Here is a tiny trained network, its code and every weight. The questions are about switching its units off for an input and a class, where a switched-off unit gives its printed mean instead of its output.

import numpy as np


def w(rows, s, z=0):
    codes = np.array(rows[::2]) - 128.0
    scale = np.full(codes.shape[1], s)
    scale[-1] = z or s
    return codes * scale


def norm(h):
    return h / np.sqrt((h * h).mean(-1, keepdims=True) + 1e-5)


def f(y):
    return np.maximum(y, 0)


def log_softmax(a):
    a = a - a.max(-1, keepdims=True)
    return a - np.log(np.exp(a).sum(-1, keepdims=True))


def net(x, mask):
    res = np.array(x, float).reshape(1, 2) / 4 @ E
    u = 0
    for l in range(3):
        y = f(norm(res) @ A[l][:, :-1].T + A[l][:, -1])
        res = res + np.where(mask[u : u + 12], y, B[l][:, -1]) @ B[l][:, :-1]
        u += 12
    return log_softmax(norm(res)[-1] @ U[:, :-1].T + U[:, -1])


A, B = {}, {}
E = w([
[110,97,2,224],'x0',
[111,41,130,206],'x1',
],0.0073)
A[0] = w([
[150,2,72,86,32],'L0N0',
[108,193,119,152,5],'L0N1',
[184,163,196,190,12],'L0N2',
[107,119,129,86,196],'L0N3',
[102,100,111,164,154],'L0N4',
[168,144,184,149,86],'L0N5',
[111,146,199,121,138],'L0N6',
[111,118,36,128,152],'L0N7',
[86,122,161,166,61],'L0N8',
[79,69,179,134,148],'L0N9',
[143,62,151,119,82],'L0N10',
[94,90,23,100,55],'L0N11',
],0.0091,0.0015)
B[0] = w([
[133,188,135,109,192],'L0N0',
[139,99,207,124,157],'L0N1',
[111,128,152,164,158],'L0N2',
[171,77,146,116,182],'L0N3',
[199,113,199,111,205],'L0N4',
[193,254,128,148,184],'L0N5',
[199,90,134,216,230],'L0N6',
[208,112,172,161,254],'L0N7',
[118,17,166,91,159],'L0N8',
[63,183,136,42,206],'L0N9',
[135,107,99,108,174],'L0N10',
[108,191,159,85,237],'L0N11',
],0.0063,0.0042)
A[1] = w([
[158,148,2,170,119],'L1N0',
[140,214,59,99,38],'L1N1',
[12,36,206,211,111],'L1N2',
[80,218,36,35,253],'L1N3',
[58,49,118,146,178],'L1N4',
[168,123,159,114,118],'L1N5',
[156,217,119,129,83],'L1N6',
[130,25,141,151,199],'L1N7',
[140,86,81,130,27],'L1N8',
[88,98,159,62,98],'L1N9',
[204,164,218,54,228],'L1N10',
[118,113,137,36,238],'L1N11',
],0.0092,0.0014)
B[1] = w([
[177,164,207,189,157],'L1N0',
[92,149,151,105,156],'L1N1',
[1,212,149,90,156],'L1N2',
[25,144,121,74,157],'L1N3',
[151,162,170,53,139],'L1N4',
[178,87,66,134,167],'L1N5',
[94,113,124,142,174],'L1N6',
[124,156,83,24,156],'L1N7',
[147,159,93,134,132],'L1N8',
[183,64,105,126,146],'L1N9',
[88,113,101,140,251],'L1N10',
[105,150,131,188,161],'L1N11',
],0.0076,0.013)
A[2] = w([
[67,160,149,198,118],'L2N0',
[112,67,57,153,6],'L2N1',
[125,119,120,136,29],'L2N2',
[176,9,254,36,149],'L2N3',
[41,161,132,126,121],'L2N4',
[130,198,172,157,133],'L2N5',
[86,152,136,173,48],'L2N6',
[223,38,57,204,40],'L2N7',
[203,147,234,184,172],'L2N8',
[127,81,20,146,29],'L2N9',
[191,99,122,213,108],'L2N10',
[160,99,32,137,56],'L2N11',
],0.0076,0.0021)
B[2] = w([
[145,119,124,99,200],'L2N0',
[206,102,140,153,163],'L2N1',
[52,183,128,190,128],'L2N2',
[199,202,90,221,219],'L2N3',
[74,113,115,69,253],'L2N4',
[135,51,126,147,211],'L2N5',
[151,106,174,53,158],'L2N6',
[85,85,80,11,218],'L2N7',
[206,176,152,227,249],'L2N8',
[255,27,143,130,174],'L2N9',
[94,199,198,161,216],'L2N10',
[70,80,50,192,166],'L2N11',
],0.0059,0.0044)
U = w([
[7,187,179,42,192],'0',
[180,210,207,200,175],'1',
[146,40,118,107,1],'2',
],0.014,0.0021)

Each question gives the input, the list of numbers given to net, and the class t.
The units are the neurons (one row each of A and B). Each row of codes is followed by its name. A weight is (code - 128) times the scale printed after its matrix; where a second scale follows, it is the last column's (A, B and U).
mask holds one flag per neuron, layer by layer. A switched-off neuron (its flag False) gives its mean, the last column of its row in B, instead of its output. The means were averaged over made-up inputs and are rounded, as every weight is.
A unit's drop is (log p(t) with every unit on - log p(t) with that unit switched off) / (log p(t) with every unit on - log p(t) with every unit switched off).
most important unit: the unit with the biggest drop
k most important neurons: the k neurons with the biggest drops, biggest first
k most important neurons of layer l: the k neurons of layer l with the biggest drops, biggest first
drop of u: that unit's drop, to one decimal
input [4,3], class 1: most important neuron	(L1N10)
input [1,-3], class 2: 2 most important neurons of layer 1	(L1N2, L1N5)
input [3,-1], class 2: 3 most important neurons	(L0N7, L1N0, L2N7)
input [5,5], class 0: 2 most important neurons	(L1N2, L0N5)
input [3,-3], class 2: 2 most important neurons of layer 1	(L1N0, L1N2)
input [-4,1], class 1: 2 most important neurons	(L0N6, L1N2)
input [-1,0], class 2: 3 most important neurons	(L1N0, L2N7, L0N7)
input [-3,2], class 2: 3 most important neurons	(L1N0, L1N10, L0N7)
input [5,6], class 0: 2 most important neurons of layer 1	(L1N2, L1N7)
input [4,4], class 0: 4 most important neurons	(L0N6, L0N5, L1N2, L1N7)
input [-4,2], class 1: 2 most important neurons	(L0N6, L1N7)
input [-2,0], class 2: 3 most important neurons	(L1N0, L0N7, L2N7)
input [7,5], class 1: 2 most important neurons	(L1N0, L1N10)
input [3,8], class 0: most important unit	L1N2
input [-1,3], class 2: 4 most important neurons	(L1N9, L0N0, L0N9, L0N4)
input [-3,-1], class 2: 4 most important neurons of layer 1	(L1N5, L1N0, L1N10, L1N2)
input [-6,4], class 1: drop of L0N5	0.7
input [6,6], class 0: drop of L0N5	1.9
input [-2,8], class 0: drop of L1N2	0.8
input [8,0], class 1: most important unit	L1N0
